Here is a tiny trained network, its code and every weight. The questions are about switching its units off for an input and a target symbol, where a switched-off unit gives its printed mean instead of its output.

import numpy as np


def w(rows, s, z=0):
    codes = np.array(rows[::2]) - 128.0
    scale = np.full(codes.shape[1], s)
    scale[-1] = z or s
    return codes * scale


def norm(h):
    return h / np.sqrt((h * h).mean(-1, keepdims=True) + 1e-5)


def f(y):
    return np.maximum(y, 0)


def softmax(a):
    e = np.exp(a - a.max(-1, keepdims=True))
    return e / e.sum(-1, keepdims=True)


def log_softmax(a):
    a = a - a.max(-1, keepdims=True)
    return a - np.log(np.exp(a).sum(-1, keepdims=True))


def net(x, mask):
    ids = ['αβγδεηξτφψω'.index(c) for c in x.split()]
    T = len(ids)
    res = E[ids] + P[:T]
    q, k, v = (norm(res) @ M[0].T for M in (Q, K, V))
    z = softmax(np.where(np.tri(T) > 0, q @ k.T / 3**0.5, -1e9)) @ v
    res = res + np.where(mask[0], z, O[0][:, -1]) @ O[0][:, :-1]
    y = f(norm(res) @ A[0][:, :-1].T + A[0][:, -1])
    res = res + np.where(mask[1:13], y, B[0][:, -1]) @ B[0][:, :-1]
    return log_softmax(norm(res)[-1] @ U[:, :-1].T + U[:, -1])


Q, K, V, O, A, B = {}, {}, {}, {}, {}, {}
E = w([
[124,134,126,160],'α',
[175,147,101,94],'β',
[114,116,148,110],'γ',
[95,233,76,5],'δ',
[29,85,165,148],'ε',
[96,132,136,167],'η',
[188,107,120,124],'ξ',
[47,145,139,134],'τ',
[142,223,76,158],'φ',
[66,212,66,209],'ψ',
[185,134,80,202],'ω',
],0.026)
P = w([
[148,158,253,63],'0',
[133,65,91,72],'1',
[134,65,92,74],'2',
[133,62,86,72],'3',
[135,64,91,72],'4',
[137,66,93,73],'5',
[133,65,93,73],'6',
[139,64,93,76],'7',
[138,70,97,78],'8',
[141,68,98,77],'9',
],0.0048)
Q[0] = w([
[168,162,192,249],'head 0',
[114,149,77,49],'head 0',
[94,166,75,118],'head 0',
],0.017)
K[0] = w([
[165,217,238,146],'head 0',
[102,92,4,115],'head 0',
[82,171,31,184],'head 0',
],0.017)
V[0] = w([
[62,96,2,42],'head 0',
[184,144,203,99],'head 0',
[157,85,97,111],'head 0',
],0.0086)
O[0] = w([
[167,201,229,189,1],'head 0',
[52,2,79,47,81],'head 0',
[107,133,82,211,52],'head 0',
],0.0064,0.0027)
A[0] = w([
[210,82,112,156,71],'neuron 0',
[42,170,162,111,120],'neuron 1',
[157,78,137,210,63],'neuron 2',
[115,75,190,169,190],'neuron 3',
[163,214,130,93,175],'neuron 4',
[49,136,150,121,161],'neuron 5',
[170,136,168,38,152],'neuron 6',
[125,132,64,194,58],'neuron 7',
[88,94,101,152,104],'neuron 8',
[248,125,139,93,98],'neuron 9',
[123,44,171,108,255],'neuron 10',
[53,181,123,92,63],'neuron 11',
],0.015,0.0051)
B[0] = w([
[209,220,128,47,192],'neuron 0',
[117,116,58,61,243],'neuron 1',
[162,103,68,61,171],'neuron 2',
[165,151,202,146,208],'neuron 3',
[108,52,189,205,221],'neuron 4',
[152,86,132,131,247],'neuron 5',
[254,113,113,247,186],'neuron 6',
[50,54,62,212,174],'neuron 7',
[159,172,101,107,195],'neuron 8',
[18,86,160,60,211],'neuron 9',
[116,188,195,154,253],'neuron 10',
[118,194,16,135,204],'neuron 11',
],0.0099,0.0071)
U = w([
[204,251,81,165,16],'α',
[128,99,100,166,121],'β',
[190,180,160,172,245],'γ',
[145,33,162,144,254],'δ',
[75,72,123,163,100],'ε',
[69,166,193,126,237],'η',
[77,40,129,56,90],'ξ',
[95,225,111,96,119],'τ',
[193,168,159,55,171],'φ',
[114,185,125,242,72],'ψ',
[213,88,73,126,69],'ω',
],0.02,0.0044)

Each question gives the input, a string of symbols that net reads in full, and the target symbol t.
The units are the heads (3 rows each of Q, K, V and O) and the neurons (one row each of A and B). Each row of codes is followed by its name. A weight is (code - 128) times the scale printed after its matrix; where a second scale follows, it is the last column's (O, A, B and U).
mask holds one flag per unit, heads first, then neurons. A switched-off unit (its flag False) gives its mean, the last column of its rows in O or B, instead of its output. The means were averaged over made-up inputs and are rounded, as every weight is.
A unit's drop is (log p(t) with every unit on - log p(t) with that unit switched off) / (log p(t) with every unit on - log p(t) with every unit switched off).
The circuit of an input: a set's keep is (log p(t) with only the set's units on - log p(t) with every unit switched off) / (log p(t) with every unit on - log p(t) with every unit switched off). Starting from the 12 units with the biggest drops (on a tie, the unit counted first), units are removed one at a time, each time the one whose removal leaves the highest keep (on an exact tie, the one counted first), for as long as the keep stays at least 0.8.
circuit, biggest first: the units of the circuit, biggest drop first
unit that matters most: the unit with the biggest drop
top k neurons: the k neurons with the biggest drops, biggest first
drop when u is switched off: that unit's drop, to one decimal
input β τ α, target ψ: circuit, biggest first -> [head 0; neuron 10; neuron 1; neuron 8]
input ψ φ τ α ξ γ η α, target δ: top 2 neurons -> [neuron 10; neuron 11]
input τ ε α, target φ: top neuron -> [neuron 2]
input ε γ ψ α δ φ α τ η, target ω: circuit, biggest first -> [neuron 10; neuron 2; head 0]
input δ φ ξ α γ τ γ δ η, target γ: circuit, biggest first -> [neuron 3; head 0]
input ε τ τ, target τ: top 3 neurons -> [neuron 1; neuron 11; neuron 6]
input δ τ τ α η, target γ: circuit, biggest first -> [head 0; neuron 3]
input φ τ τ α, target α: top 2 neurons -> [neuron 9; neuron 4]
input β δ ξ ε η α, target ψ: circuit, biggest first -> [head 0; neuron 10; neuron 1; neuron 8]
input δ α α α τ, target τ: top 4 neurons -> [neuron 11; neuron 6; neuron 1; neuron 7]
input ε ω α η τ ψ γ ξ α, target ω: top 3 neurons -> [neuron 2; neuron 7; neuron 10]
input γ β α, target η: top 4 neurons -> [neuron 10; neuron 6; neuron 11; neuron 1]
input η ω η ξ ξ δ φ φ η, target τ: top 2 neurons -> [neuron 4; neuron 6]
input η α ε ξ η, target τ: unit that matters most -> head 0
input τ ξ φ ε τ ξ ξ τ φ, target ψ: drop when neuron 4 is switched off -> 0.2
input τ α ω η, target φ: drop when neuron 4 is switched off -> 0.1
input ψ ψ δ, target α: drop when neuron 6 is switched off -> 0.6
